Below is a small trained network, with its code and all its weights. Each question gives an input and a class and asks what happens when units are switched off, that is, made to give their printed mean instead of their output.

import numpy as np


def w(rows, s, z=0):
    codes = np.array(rows[::2]) - 128.0
    scale = np.full(codes.shape[1], s)
    scale[-1] = z or s
    return codes * scale


def norm(h):
    return h / np.sqrt((h * h).mean(-1, keepdims=True) + 1e-5)


def f(y):
    return np.maximum(y, 0)


def log_softmax(a):
    a = a - a.max(-1, keepdims=True)
    return a - np.log(np.exp(a).sum(-1, keepdims=True))


def net(x, mask):
    res = np.array(x, float).reshape(1, 5) / 4 @ E
    u = 0
    for l in range(2):
        y = f(norm(res) @ A[l][:, :-1].T + A[l][:, -1])
        res = res + np.where(mask[u : u + 13], y, B[l][:, -1]) @ B[l][:, :-1]
        u += 13
    return log_softmax(norm(res)[-1] @ U[:, :-1].T + U[:, -1])


A, B = {}, {}
E = w([
[91,108,148,151,119,117,143,67,141,86,38],'x0',
[188,141,139,54,54,128,175,100,76,111,125],'x1',
[115,192,191,141,93,48,153,95,155,181,177],'x2',
[120,114,139,1,150,55,101,178,157,129,59],'x3',
[150,162,120,137,205,97,104,85,51,159,100],'x4',
],0.0089)
A[0] = w([
[112,172,67,190,136,119,94,106,155,105,147,81],'L0N0',
[141,175,102,17,93,179,201,85,66,136,103,104],'L0N1',
[98,41,107,131,29,161,189,194,231,96,161,23],'L0N2',
[171,164,93,131,228,136,126,112,50,135,116,51],'L0N3',
[178,157,92,111,129,168,92,202,102,161,190,69],'L0N4',
[124,98,123,156,92,123,118,80,135,81,34,55],'L0N5',
[136,182,97,79,153,135,100,169,85,116,221,2],'L0N6',
[142,170,119,136,182,80,90,91,2,117,86,33],'L0N7',
[122,96,98,196,191,131,98,163,179,158,89,49],'L0N8',
[168,53,21,115,114,213,110,177,88,94,85,31],'L0N9',
[174,136,124,69,85,149,163,105,81,108,137,17],'L0N10',
[117,175,118,126,154,174,55,144,145,137,167,44],'L0N11',
[196,136,137,104,70,198,175,116,48,81,138,99],'L0N12',
],0.008,0.0063)
B[0] = w([
[161,109,150,109,98,116,141,165,92,75,118,186],'L0N0',
[120,135,120,144,162,62,159,175,116,79,122,230],'L0N1',
[81,254,110,79,85,194,105,137,128,133,102,254],'L0N2',
[59,180,136,83,71,200,117,141,132,126,125,197],'L0N3',
[161,74,107,187,106,145,174,138,184,214,64,200],'L0N4',
[162,97,125,127,133,174,183,109,178,202,91,192],'L0N5',
[157,103,70,162,80,123,159,145,152,175,71,166],'L0N6',
[92,192,104,97,67,189,113,135,127,152,121,205],'L0N7',
[97,146,111,95,170,85,211,173,105,86,159,192],'L0N8',
[140,95,73,70,144,131,108,60,122,112,206,223],'L0N9',
[139,170,110,151,147,94,146,170,140,73,71,167],'L0N10',
[136,129,104,166,117,110,188,137,154,93,77,152],'L0N11',
[161,130,147,140,146,98,151,145,111,71,125,225],'L0N12',
],0.0099,0.0056)
A[1] = w([
[117,142,122,157,221,140,59,135,165,136,141,43],'L1N0',
[166,89,131,73,171,102,115,160,168,150,69,92],'L1N1',
[176,139,132,219,108,230,141,113,80,34,181,121],'L1N2',
[143,107,128,61,85,95,35,207,149,128,78,40],'L1N3',
[153,177,160,178,61,16,96,172,179,204,188,68],'L1N4',
[148,131,95,105,130,68,72,114,150,161,107,24],'L1N5',
[71,106,92,138,198,118,131,155,197,113,156,65],'L1N6',
[84,118,158,152,139,137,178,38,148,116,47,58],'L1N7',
[21,152,121,201,215,128,90,207,173,122,149,82],'L1N8',
[115,120,153,14,174,103,51,163,135,107,118,71],'L1N9',
[91,176,254,134,105,61,129,54,163,152,130,80],'L1N10',
[144,39,77,106,159,161,49,99,131,94,127,5],'L1N11',
[117,178,100,149,175,110,90,104,23,199,84,72],'L1N12',
],0.0091,0.003)
B[1] = w([
[122,108,143,106,88,119,205,131,118,84,156,143],'L1N0',
[125,95,180,215,72,94,113,86,138,158,214,187],'L1N1',
[72,102,245,149,159,61,44,118,148,187,127,254],'L1N2',
[102,141,207,223,154,164,117,92,112,190,102,196],'L1N3',
[114,65,32,73,189,164,115,62,95,76,79,237],'L1N4',
[135,147,114,184,77,122,130,112,119,155,161,147],'L1N5',
[231,132,156,125,104,106,130,114,58,88,75,180],'L1N6',
[204,95,40,149,108,116,144,225,175,225,87,207],'L1N7',
[198,174,147,87,100,52,171,183,108,69,77,221],'L1N8',
[85,107,200,219,143,138,67,118,112,135,196,199],'L1N9',
[147,80,49,75,185,205,111,114,83,84,207,233],'L1N10',
[128,154,45,82,174,128,149,56,96,116,194,155],'L1N11',
[114,189,160,74,70,199,115,167,254,98,120,178],'L1N12',
],0.008,0.0071)
U = w([
[76,234,153,73,73,187,101,135,157,128,105,168],'0',
[157,136,161,131,133,31,182,163,81,48,101,199],'1',
[119,75,60,84,173,139,105,47,91,103,168,102],'2',
[93,85,251,217,129,88,77,86,117,199,152,110],'3',
[177,78,69,159,109,127,180,144,174,233,82,1],'4',
],0.015,0.002)

Each question gives the input, the list of numbers given to net, and the class t.
The units are the neurons (one row each of A and B). Each row of codes is followed by its name. A weight is (code - 128) times the scale printed after its matrix; where a second scale follows, it is the last column's (A, B and U).
mask holds one flag per neuron, layer by layer. A switched-off neuron (its flag False) gives its mean, the last column of its row in B, instead of its output. The means were averaged over made-up inputs and are rounded, as every weight is.
A unit's drop is (log p(t) with every unit on - log p(t) with that unit switched off) / (log p(t) with every unit on - log p(t) with every unit switched off).
The circuit of an input: a set's keep is (log p(t) with only the set's units on - log p(t) with every unit switched off) / (log p(t) with every unit on - log p(t) with every unit switched off). Starting from the 12 units with the biggest drops (on a tie, the unit counted first), units are removed one at a time, each time the one whose removal leaves the highest keep (on an exact tie, the one counted first), for as long as the keep stays at least 0.8.
circuit, biggest first: the units of the circuit, biggest drop first
unit that matters most: the unit with the biggest drop
top k neurons: the k neurons with the biggest drops, biggest first
k most important neurons of layer l: the k neurons of layer l with the biggest drops, biggest first
drop of u: that unit's drop, to one decimal
input [5,6,-5,5,6], class 0: top 3 neurons : L0N7; L0N3; L1N8
input [8,0,5,4,-7], class 4: top 4 neurons : L1N7; L0N5; L0N3; L0N7
input [-4,5,5,-2,6], class 0: unit that matters most : L1N12
input [5,-3,8,-6,-5], class 2: 2 most important neurons of layer 1 : L1N10; L1N4
input [8,5,5,8,5], class 3: circuit, biggest first : L1N9; L1N1; L1N8
input [-1,-2,8,-8,6], class 2: top 3 neurons : L1N10; L1N4; L0N2
input [3,-6,2,2,6], class 0: top 2 neurons : L0N7; L1N12
input [-2,0,7,6,-5], class 2: circuit, biggest first : L1N4; L1N10
input [7,-5,0,4,2], class 4: top 3 neurons : L0N5; L1N7; L0N1
input [-4,-7,-1,-2,6], class 1: top 3 neurons : L1N8; L0N8; L0N2
input [-8,-3,-7,-6,-1], class 4: top 2 neurons : L0N4; L1N10
input [7,-5,-4,1,-3], class 4: 2 most important neurons of layer 0 : L0N5; L0N1
input [8,0,5,6,-7], class 4: 2 most important neurons of layer 0 : L0N5; L0N3
input [-7,-3,-5,2,-1], class 4: top neuron : L0N4
input [4,8,3,2,-6], class 1: top 2 neurons : L0N1; L0N12
input [1,-2,4,7,6], class 3: top 2 neurons : L1N9; L0N2
input [-7,-7,2,1,-3], class 1: top 2 neurons : L1N8; L0N8
input [-2,5,-3,-4,-4], class 1: top 2 neurons : L0N12; L0N1
input [-1,-8,0,-4,7], class 1: top 3 neurons : L1N8; L0N8; L0N2
input [2,5,-5,-6,-3], class 3: circuit, biggest first : L1N2
input [-4,3,-6,-6,6], class 0: 2 most important neurons of layer 0 : L0N3; L0N7
input [2,4,5,-2,2], class 2: 2 most important neurons of layer 1 : L1N10; L1N8
input [7,2,1,-5,5], class 4: 2 most important neurons of layer 0 : L0N5; L0N2
input [4,-2,3,0,-2], class 4: drop of L1N7 : 0.8
input [2,-2,-2,-8,-2], class 3: drop of L1N2 : 0.2
